Below are the code and all the weights of a small trained network. Each question names an input and a class and asks about switching units off, where a switched-off unit gives its printed mean instead of its output.

import numpy as np


def w(rows, s, z=0):
    codes = np.array(rows[::2]) - 128.0
    scale = np.full(codes.shape[1], s)
    scale[-1] = z or s
    return codes * scale


def f(y):
    return y / 2 * (1 + np.tanh(0.7978845608 * (y + 0.044715 * y**3)))


def log_softmax(a):
    a = a - a.max(-1, keepdims=True)
    return a - np.log(np.exp(a).sum(-1, keepdims=True))


def net(x, mask):
    res = np.array(x, float).reshape(1, 5) / 4 @ E
    y = f(res @ A[0][:, :-1].T + A[0][:, -1])
    res = res + np.where(mask, y, B[0][:, -1]) @ B[0][:, :-1]
    return log_softmax(res[-1] @ U[:, :-1].T + U[:, -1])


A, B = {}, {}
E = w([
[239,117,212,166,129,76,124,204,183,42,230],'x0',
[99,169,133,76,88,106,182,86,112,124,108],'x1',
[160,216,148,120,70,150,198,51,127,103,48],'x2',
[178,146,195,146,110,129,133,168,159,116,178],'x3',
[122,62,66,200,235,193,2,111,180,48,42],'x4',
],0.0059)
A[0] = w([
[113,162,79,119,107,152,141,1,131,128,16,228],'neuron 1',
[181,134,171,162,153,119,97,165,163,83,137,172],'neuron 2',
[109,171,148,70,49,119,236,136,85,159,154,184],'neuron 3',
[119,145,143,99,77,111,181,125,102,155,139,168],'neuron 4',
[128,125,121,145,170,136,97,141,138,115,119,149],'neuron 5',
[151,129,189,138,109,91,143,205,122,130,245,230],'neuron 6',
[65,85,12,123,195,152,86,109,115,140,80,205],'neuron 7',
[120,185,149,75,19,109,247,97,109,175,126,241],'neuron 8',
[110,171,112,107,93,152,174,48,116,121,68,173],'neuron 9',
[167,86,119,165,174,140,78,162,166,85,125,226],'neuron 10',
[127,64,95,165,244,138,25,131,147,127,120,253],'neuron 11',
[79,88,40,138,181,145,66,115,125,143,101,186],'neuron 12',
],0.0074,0.0041)
B[0] = w([
[53,174,119,179,153,56,117,94,76,103,43,212],'neuron 1',
[172,112,171,174,134,168,144,143,155,74,159,190],'neuron 2',
[135,139,96,90,90,132,214,132,117,197,144,227],'neuron 3',
[141,139,115,99,104,128,156,121,145,150,131,181],'neuron 4',
[126,122,131,142,141,125,108,142,129,114,127,151],'neuron 5',
[196,72,138,107,102,190,144,212,184,118,211,232],'neuron 6',
[72,124,54,126,174,100,82,159,79,200,106,205],'neuron 7',
[127,158,108,70,54,122,255,93,105,208,121,254],'neuron 8',
[118,171,153,148,130,99,146,75,97,82,79,188],'neuron 9',
[136,95,151,202,175,129,105,155,150,93,137,209],'neuron 10',
[105,78,112,182,196,126,68,216,135,119,131,235],'neuron 11',
[94,113,82,124,181,91,71,185,92,170,107,191],'neuron 12',
],0.009,0.011)
U = w([
[100,197,126,119,104,101,156,3,81,137,71,188],'0',
[166,115,124,53,68,146,168,150,146,179,180,1],'1',
[74,100,77,151,179,110,57,165,100,154,115,90],'2',
[192,96,208,176,140,155,109,149,199,30,165,229],'3',
],0.0082,0.00063)

Each question gives the input, the list of numbers given to net, and the class t.
The units are the neurons (one row each of A and B). Each row of codes is followed by its name. A weight is (code - 128) times the scale printed after its matrix; where a second scale follows, it is the last column's (A, B and U).
mask holds one flag per neuron, in row order. A switched-off neuron (its flag False) gives its mean, the last column of its row in B, instead of its output. The means were averaged over made-up inputs and are rounded, as every weight is.
A unit's drop is (log p(t) with every unit on - log p(t) with that unit switched off) / (log p(t) with every unit on - log p(t) with every unit switched off).
The circuit of an input: a set's keep is (log p(t) with only the set's units on - log p(t) with every unit switched off) / (log p(t) with every unit on - log p(t) with every unit switched off). Starting from all 12 units, units are removed one at a time, each time the one whose removal leaves the highest keep (on an exact tie, the one counted first), for as long as the keep stays at least 0.8.
circuit, biggest first: the units of the circuit, biggest drop first
unit that matters most: the unit with the biggest drop
top k neurons: the k neurons with the biggest drops, biggest first
drop when u is switched off: that unit's drop, to one decimal
input [3,8,1,-3,-2], class 0: top 4 neurons -> (neuron 6; neuron 11; neuron 9; neuron 2)
input [-5,1,-5,-6,-7], class 0: circuit, biggest first -> (neuron 6; neuron 11)
input [-6,-1,-6,3,-4], class 1: unit that matters most -> neuron 1
input [0,5,-5,8,0], class 3: top 3 neurons -> (neuron 8; neuron 3; neuron 7)
input [-8,-5,-5,-2,-6], class 0: top 3 neurons -> (neuron 6; neuron 11; neuron 10)
input [8,-6,-4,-7,5], class 3: top 4 neurons -> (neuron 2; neuron 10; neuron 1; neuron 8)
input [6,1,-4,-3,5], class 3: top 3 neurons -> (neuron 2; neuron 1; neuron 10)
input [3,4,-7,5,7], class 3: drop when neuron 2 is switched off -> 0.8
input [-3,8,1,-1,4], class 0: drop when neuron 6 is switched off -> 0.4
input [-3,-4,2,-5,-7], class 0: drop when neuron 6 is switched off -> 0.3
